lema: [-33 114  18 -18 -25  17 -84  70  14  26]
nofo: [-84  71 120  24 -71   5  63 -45  78  28]
Tuso: [-35 -33 114  18 -18 -25  17 -84  69  34]
vusi: [ 10 -21  46   7  20 -20  22  20  -7 -33]
Fola: [-35  -2 105  26  13 -10  49 -69   6 -23]
bevo: [-96  -1 120  24 -71   5  63 -45  20  28]
asked: [-33 114  18 -18 -25  17 -84  69] => Tuso
asked: [ 26  13 -10  49] => Fola
asked: [ 20 -20] => vusi
asked: [-84  69] => Tuso
asked: [-33 114  18 -18 -25  17 -84  70  14  26] => lema
asked: [-96  -1 120  24 -71   5  63 -45  20  28] => bevo
asked: [-35 -33 114  18 -18 -25  17 -84  69  34] => Tuso

zupo: [-13  25 -27 -28  59]
geru: [ 40  22 -27 -28  22]
Tuso: [ 11 -24  43  37  18]
Fola: [ 11 -24  43  22 -28]
asked: [-28  22] => geru
asked: [-27 -28  59] => zupo
asked: [43 22] => Fola
asked: [ 11 -24  43  37  18] => Tuso
asked: [ 22 -27 -28] => geru

lema: [   2   -4   -5   15   52  -47  -29   -5 -105  -67]
noto: [ 18  -3 -39  15  46 -41  76  16 -21 -76]
dubal: [101  -4  29  15  10 -53 -29  56 -21 -67]
Fola: [   2   -4   52   -5 -105  -29   15  -47   -5  -67]
Tuso: [ 18  36  21  15 -26 -47  67  53 -26 -67]
mon: [ 16 -46 -60  15  65 -47  12   9 -21 -67]
zapi: [101  -4  29  15  10 -53  16  76 -21 -41]
nofo: [ 18 -99  -5  23  48 -23 -53   9 -21 -67]
geru: [ -3  -4  24  78  19   3 -59 -37  12   9]
vusi: [  46   24   -5   15   19  -47 -115  -10  -21  -67]
asked: [ 10 -53 -29  56 -21] => dubal
asked: [76 16] => noto
asked: [ -3  -4  24  78  19   3 -59 -37  12] => geru
asked: [  -5   15   52  -47  -29   -5 -105] => lema

bevo: [ -3  -4 -18  -8   5  17  49 -14 -18  16 -32 -27  56 -26  36  11  37   0]
Fola: [ 46   1  -8  16  20 -12  55 -54 -21 -22 -21 -32  17 -62  25   4  11  -3]
Tuso: [-12  -3 -14   4  38  -1  -4 -31   3  -8  -3 -24   4 -24  29  19  16 -28]
geru: [ 22   4  11 -30  22 -10 -18 -13  -1  -7  -1 -31  -2 -10   6  24  30 -23]
mon: [ 55 -54 -21 -22 -21 -32  17 -61  25 -18 -81 -55  55 -55  66  69  98 -83]
asked: [ 55 -54 -21 -22 -21 -32  17 -62  25] => Fola
asked: [-55  55 -55  66  69] => mon
asked: [25  4 11] => Fola
asked: [-10 -18 -13  -1  -7  -1] => geru
asked: [  4  38  -1  -4 -31   3  -8  -3] => Tuso

vusi: [-34 -47 -33  -1  35  -7]
bevo: [-31 -14 -23 -32  34  96]
Tuso: [-34 -33 -47 -32  34  96]
zapi: [ 27 -60  39 -81  -1  -4]
noto: [-34 -33 -47  51 -72 -51]
asked: [-34 -47 -33] => vusi
asked: [-47 -32  34] => Tuso
asked: [-34 -33 -47 -32  34  96] => Tuso
asked: [-47 -33  -1  35] => vusi

nofo: [ -48   60 -105   86  -55   49  -80]
zapi: [ -54   40 -126  101  -38   59 -115]
vusi: [ -48   60   86 -105   49  -55  -80]
asked: [-48  60  86] => vusi
asked: [  60   86 -105   49  -55  -80] => vusi
asked: [-105   86  -55   49  -80] => nofo
asked: [-55 -80] => vusi
asked: [-126  101] => zapi
asked: [-105   86] => nofo

lema: [ -73   -9  120   85  -17 -107]
mon: [120  -9 -73 -75 -20 117]
Tuso: [ 79 114  33 -91 -86 -52]
asked: [ -17 -107] => lema
asked: [-73 -75] => mon
asked: [-73  -9 120] => lema
asked: [ -9 120] => lema
asked: [-91 -86] => Tuso
asked: [ -9 -73 -75 -20 117] => mon

noto: [-20 -17  39  -1  35   3  55   9  57  33 -12  26]
lema: [-26  33  58 -19  29 -21 -30  35  40  86 -41   1]
bevo: [ -97   39   58 -119    3  -10  -23   69  -61  -46   22  -26]
vusi: [  2 -53  61 -23  22 -17 -29  33  41  89 -40   3]
Tuso: [ -97   40   57 -123    8  -13  -24   73  -61  -45   13  -30]
zupo: [-26  79 -45 -72  73  20 -34 116 -15 -59  39 -30]
Fola: [-29 -11  16  -5  32 -21  61 -52  81  26   2  59]
asked: [ 16  -5  32 -21  61 -52  81] => Fola
asked: [-29  33] => vusi
asked: [ 73 -61 -45] => Tuso

